[[ 4.16 -0.29]
 [ 2.89 -3.01]
 [ 0.99  0.47]
 [ 5.27 -5.75]
 [-0.18  0.84]]
->
[[ 4.16 -0.29]
 [ 2.89 -3.01]]

[[ 1.75 -0.77 -0.98]
 [-0.99 -1.04 -4.01]
 [-3.08  0.63 -2.00]
 [ 0.16 -6.06  3.34]
 [-2.03 -2.16 -3.25]]
->
[[ 1.75 -0.77]
 [-0.99 -1.04]]

[[-5.84  0.39  0.21]
 [ 1.85 -3.03  0.71]]
->
[[-5.84  0.39]
 [ 1.85 -3.03]]

[[-1.02  0.52 -1.74]
 [-0.47 -2.87  0.06]
 [-0.76 -1.07 -0.17]
 [-1.40 -6.14 -6.74]]
->
[[-1.02  0.52]
 [-0.47 -2.87]]

[[-2.50 -2.57 -7.76  4.09]
 [-2.33 -3.02 -7.49  3.77]]
->
[[-2.50 -2.57]
 [-2.33 -3.02]]

[[ 3.08 -4.88 -3.58 -6.58  1.08]
 [ 3.14  1.58  3.97  3.68  0.02]
 [ 2.80 -0.41  2.06  2.55  0.48]
 [ 3.16 -0.22  3.41 -2.88  1.87]]
->
[[ 3.08 -4.88]
 [ 3.14  1.58]]
---
[[-0.51  1.51  2.28 -0.50  1.23]
 [-0.54  1.50  2.29 -0.52  1.16]
 [-0.65  1.55  2.36 -0.52  1.81]
 [-1.84  1.28 -6.23 -2.57  2.31]
 [-2.51  1.12 -5.19 -2.94  3.60]
 [-2.41  1.20 -5.45 -2.79  3.27]
 [-1.50  1.26 -6.70 -2.27  1.78]
 [-3.16  1.14 -4.16 -3.36  4.71]
 [-0.58  1.60  2.25 -0.46  1.37]
 [-2.19  1.21 -5.72 -2.77  2.92]
 [-2.34  1.21 -5.49 -2.80  3.27]
 [-0.92  1.64  2.44 -0.49  3.15]]
->
[[-0.54  1.50  2.29 -0.52  1.16]
 [-1.84  1.28 -6.23 -2.57  2.31]
 [-2.41  1.20 -5.45 -2.79  3.27]
 [-3.16  1.14 -4.16 -3.36  4.71]
 [-2.19  1.21 -5.72 -2.77  2.92]
 [-0.92  1.64  2.44 -0.49  3.15]]

[[ 6.07  4.43  2.90 -1.52 -5.25  2.55]
 [ 6.08  6.45  4.70 -1.56 -5.35  4.38]
 [ 2.11  6.36  7.02  2.11 -2.63  4.60]
 [-3.23  0.52  1.94  6.56  1.95 -3.05]
 [-5.84 -0.81 -0.94  2.31  5.40 -3.30]
 [ 3.66  2.75  3.69 -2.97 -3.76  7.69]]
->
[[ 6.08  6.45  4.70 -1.56 -5.35  4.38]
 [-3.23  0.52  1.94  6.56  1.95 -3.05]
 [ 3.66  2.75  3.69 -2.97 -3.76  7.69]]

[[-1.22  1.27 -3.58  0.74]
 [-2.08  4.72 -2.95  0.92]
 [-3.11  6.68 -4.00  1.46]
 [-3.41  5.75 -5.14  2.04]
 [-2.59  4.92 -4.74  0.91]
 [-1.18  3.80 -5.80 -2.20]
 [-1.74  4.47 -6.54 -1.81]
 [-2.35  5.66 -3.81  0.45]
 [-1.31  4.01 -2.42 -0.06]
 [-2.88  4.87 -2.49  2.93]]
->
[[-2.08  4.72 -2.95  0.92]
 [-3.41  5.75 -5.14  2.04]
 [-1.18  3.80 -5.80 -2.20]
 [-2.35  5.66 -3.81  0.45]
 [-2.88  4.87 -2.49  2.93]]

[[ 1.77 -3.77 -6.47 -1.43 -1.56 -3.23 -1.33  3.19  0.70 -2.14 -3.78 -3.59
  -0.35  3.28]
 [ 1.78 -3.57 -6.38 -1.69 -1.73 -2.89  2.34  3.12  0.68 -2.07 -3.90 -3.57
  -0.40  4.82]
 [ 3.15 -3.32 -4.79  2.04  5.84 -4.87 -2.58  2.95 -1.97  0.09 -2.52 -0.56
   0.21 -6.05]
 [-2.94  2.28  3.04 -2.61 -6.97  4.70  2.37  0.20  2.33 -0.85  1.33 -0.90
  -0.36  4.74]]
->
[[ 1.78 -3.57 -6.38 -1.69 -1.73 -2.89  2.34  3.12  0.68 -2.07 -3.90 -3.57
  -0.40  4.82]
 [-2.94  2.28  3.04 -2.61 -6.97  4.70  2.37  0.20  2.33 -0.85  1.33 -0.90
  -0.36  4.74]]

[[-1.96 -0.10  2.78]
 [ 0.96 -0.80 -2.35]
 [ 0.67 -1.97  2.61]
 [-2.62  0.94  0.62]
 [-2.59  4.21  4.35]
 [-3.63 -0.58  3.17]
 [-2.71  1.92  4.05]
 [ 5.10 -0.89 -0.30]
 [ 3.26 -0.24  0.69]
 [-1.15  0.30 -3.15]
 [-1.50 -6.51  0.37]]
->
[[ 0.96 -0.80 -2.35]
 [-2.62  0.94  0.62]
 [-3.63 -0.58  3.17]
 [ 5.10 -0.89 -0.30]
 [-1.15  0.30 -3.15]]

[[ 0.00 -2.70 -3.16 -3.51 -0.11 -2.43 -0.34 -0.88  0.00  7.43  1.05  2.18]
 [ 0.00 -1.58 -3.35 -4.66  0.00  0.15  0.00 -0.66  0.00  6.66 -0.53  0.27]
 [-3.75 -0.27  0.25  4.54  1.29  5.99  0.00 -2.54  1.32 -1.49 -5.93 -1.97]]
->
[[ 0.00 -1.58 -3.35 -4.66  0.00  0.15  0.00 -0.66  0.00  6.66 -0.53  0.27]]

[[ 1.22  3.18  5.63  4.81 -4.24  5.04  5.62 -4.19 -4.50  0.25 -2.67]
 [ 5.57  4.81  5.42 -4.58 -0.06  5.09 -1.40  5.22  5.00 -5.12 -5.20]
 [ 4.19  5.15  3.66  1.38 -1.97 -1.60  0.26 -3.63  1.25 -2.58 -1.06]
 [ 5.06  4.70  1.24  4.52 -4.99 -4.19  3.78 -4.63 -3.31  5.14  4.78]
 [-5.13 -5.62  0.11  4.55  4.30 -5.07 -5.34 -4.38 -4.92  4.59  3.69]
 [ 5.71  3.32 -1.16  2.35 -5.15 -4.85  4.05 -3.12  3.19  4.49  5.91]
 [ 2.15  4.26  4.55  3.23  2.34 -3.00 -5.56 -2.69  2.94 -3.11 -2.77]
 [-4.03 -5.03 -3.01 -4.44 -4.71  4.68  4.85  3.89  2.80  5.10  2.58]]
->
[[ 5.57  4.81  5.42 -4.58 -0.06  5.09 -1.40  5.22  5.00 -5.12 -5.20]
 [ 5.06  4.70  1.24  4.52 -4.99 -4.19  3.78 -4.63 -3.31  5.14  4.78]
 [ 5.71  3.32 -1.16  2.35 -5.15 -4.85  4.05 -3.12  3.19  4.49  5.91]
 [-4.03 -5.03 -3.01 -4.44 -4.71  4.68  4.85  3.89  2.80  5.10  2.58]]

[[ 1.94 -0.12 -7.31  0.99]
 [ 3.36  2.45 -0.17  1.08]
 [ 2.19 -2.69 -4.38 -1.92]
 [ 0.59  6.32  1.15  5.61]
 [ 0.28  3.89  3.85  3.50]
 [ 0.98 -2.39 -7.10 -1.10]
 [-1.69  2.03  4.55  2.58]
 [-2.34 -0.15  3.89  1.13]]
->
[[ 3.36  2.45 -0.17  1.08]
 [ 0.59  6.32  1.15  5.61]
 [ 0.98 -2.39 -7.10 -1.10]
 [-2.34 -0.15  3.89  1.13]]

[[-2.30 -1.83 -0.27 -1.63  4.25 -3.75]
 [ 0.47  4.15  1.38  5.64 -7.53  0.11]]
->
[[ 0.47  4.15  1.38  5.64 -7.53  0.11]]
